Here is a tiny trained network, its code and every weight. The questions are about switching its units off for an input and a class, where a switched-off unit gives its printed mean instead of its output.

import numpy as np


def w(rows, s, z=0):
    codes = np.array(rows[::2]) - 128.0
    scale = np.full(codes.shape[1], s)
    scale[-1] = z or s
    return codes * scale


def norm(h):
    return h / np.sqrt((h * h).mean(-1, keepdims=True) + 1e-5)


def f(y):
    return y / 2 * (1 + np.tanh(0.7978845608 * (y + 0.044715 * y**3)))


def log_softmax(a):
    a = a - a.max(-1, keepdims=True)
    return a - np.log(np.exp(a).sum(-1, keepdims=True))


def net(x, mask):
    res = np.array(x, float).reshape(1, 4) / 4 @ E
    u = 0
    for l in range(3):
        y = f(norm(res) @ A[l][:, :-1].T + A[l][:, -1])
        res = res + np.where(mask[u : u + 10], y, B[l][:, -1]) @ B[l][:, :-1]
        u += 10
    return log_softmax(norm(res)[-1] @ U[:, :-1].T + U[:, -1])


A, B = {}, {}
E = w([
[147,134,152],'x0',
[121,254,125],'x1',
[150,141,149],'x2',
[194,181,217],'x3',
],0.0087)
A[0] = w([
[167,50,126,111],'L0N0',
[134,115,10,64],'L0N1',
[161,166,119,230],'L0N2',
[88,63,75,148],'L0N3',
[71,93,105,178],'L0N4',
[131,156,83,113],'L0N5',
[130,111,207,111],'L0N6',
[254,92,76,250],'L0N7',
[158,168,5,55],'L0N8',
[139,192,203,83],'L0N9',
],0.0086,0.0019)
B[0] = w([
[152,154,142,204],'L0N0',
[100,43,74,204],'L0N1',
[110,73,253,166],'L0N2',
[101,160,169,253],'L0N3',
[189,120,229,205],'L0N4',
[128,41,111,140],'L0N5',
[57,119,50,158],'L0N6',
[40,127,173,197],'L0N7',
[169,62,93,173],'L0N8',
[172,64,129,192],'L0N9',
],0.0049,0.0037)
A[1] = w([
[162,150,145,109],'L1N0',
[131,45,126,216],'L1N1',
[122,247,136,127],'L1N2',
[110,134,166,176],'L1N3',
[164,149,241,70],'L1N4',
[177,129,156,193],'L1N5',
[147,189,116,111],'L1N6',
[138,84,163,156],'L1N7',
[124,177,96,250],'L1N8',
[191,86,150,110],'L1N9',
],0.013,0.0013)
B[1] = w([
[136,39,89,141],'L1N0',
[118,214,102,248],'L1N1',
[84,104,179,198],'L1N2',
[123,107,34,154],'L1N3',
[208,69,120,253],'L1N4',
[83,98,58,162],'L1N5',
[112,69,111,147],'L1N6',
[77,222,79,191],'L1N7',
[2,103,135,145],'L1N8',
[52,106,210,170],'L1N9',
],0.0069,0.0065)
A[2] = w([
[168,162,202,116],'L2N0',
[164,133,134,18],'L2N1',
[4,63,197,193],'L2N2',
[108,103,82,17],'L2N3',
[86,159,82,200],'L2N4',
[144,135,175,110],'L2N5',
[126,118,130,25],'L2N6',
[152,135,165,54],'L2N7',
[149,148,204,249],'L2N8',
[65,138,156,228],'L2N9',
],0.015,0.0021)
B[2] = w([
[2,114,125,147],'L2N0',
[47,148,82,123],'L2N1',
[190,205,212,255],'L2N2',
[38,141,206,155],'L2N3',
[177,9,115,209],'L2N4',
[116,105,132,136],'L2N5',
[86,182,139,121],'L2N6',
[87,168,120,129],'L2N7',
[99,80,96,158],'L2N8',
[182,148,142,190],'L2N9',
],0.0069,0.0099)
U = w([
[224,89,112,198],'0',
[108,31,128,134],'1',
[92,255,195,173],'2',
[233,96,93,125],'3',
[160,230,34,3],'4',
],0.0077,0.0051)

Each question gives the input, the list of numbers given to net, and the class t.
The units are the neurons (one row each of A and B). Each row of codes is followed by its name. A weight is (code - 128) times the scale printed after its matrix; where a second scale follows, it is the last column's (A, B and U).
mask holds one flag per neuron, layer by layer. A switched-off neuron (its flag False) gives its mean, the last column of its row in B, instead of its output. The means were averaged over made-up inputs and are rounded, as every weight is.
A unit's drop is (log p(t) with every unit on - log p(t) with that unit switched off) / (log p(t) with every unit on - log p(t) with every unit switched off).
The circuit of an input: a set's keep is (log p(t) with only the set's units on - log p(t) with every unit switched off) / (log p(t) with every unit on - log p(t) with every unit switched off). Starting from the 12 units with the biggest drops (on a tie, the unit counted first), units are removed one at a time, each time the one whose removal leaves the highest keep (on an exact tie, the one counted first), for as long as the keep stays at least 0.8.
circuit, biggest first: the units of the circuit, biggest drop first
unit that matters most: the unit with the biggest drop
top k neurons: the k neurons with the biggest drops, biggest first
top k neurons in layer l: the k neurons of layer l with the biggest drops, biggest first
input [4,7,1,-7], class 1: circuit, biggest first -> [L2N4]
input [-1,0,0,5], class 1: top 2 neurons -> [L1N4; L2N2]
input [-2,6,-4,-7], class 1: circuit, biggest first -> [L2N4; L1N1]
input [4,6,1,-7], class 1: top 4 neurons in layer 0 -> [L0N8; L0N1; L0N5; L0N7]
input [1,-1,-2,6], class 1: top 3 neurons -> [L1N4; L2N2; L1N9]
input [-4,-8,-8,3], class 2: top 2 neurons -> [L2N2; L1N9]
input [-7,-6,6,8], class 1: top 2 neurons -> [L1N4; L1N9]
input [3,-6,-2,5], class 2: top 4 neurons in layer 1 -> [L1N9; L1N7; L1N5; L1N1]
input [4,-4,6,7], class 1: top 3 neurons -> [L2N2; L1N9; L2N0]
input [4,-7,-5,2], class 2: top 2 neurons -> [L1N9; L2N2]
input [3,7,5,7], class 1: top 3 neurons -> [L2N2; L2N8; L1N4]
input [0,0,1,7], class 1: top 2 neurons -> [L2N2; L2N0]
input [5,-7,-3,3], class 2: top 2 neurons -> [L1N9; L2N4]
input [-1,5,-4,6], class 1: unit that matters most -> L1N4
input [0,-8,-5,3], class 2: top 2 neurons in layer 2 -> [L2N2; L2N4]
input [5,5,8,8], class 1: top 4 neurons -> [L2N2; L2N0; L2N8; L1N4]
input [-1,-8,-4,-6], class 2: top 2 neurons in layer 0 -> [L0N4; L0N3]
input [-6,3,-2,0], class 0: top 2 neurons -> [L1N4; L0N8]
input [0,-6,-6,-3], class 2: top 2 neurons in layer 2 -> [L2N2; L2N3]
input [-7,3,-4,-2], class 0: unit that matters most -> L2N4
input [6,4,8,-7], class 3: top 2 neurons in layer 2 -> [L2N4; L2N0]
input [-3,7,-7,8], class 1: top 2 neurons in layer 0 -> [L0N9; L0N2]
input [3,-6,-5,5], class 2: top 2 neurons in layer 2 -> [L2N4; L2N0]
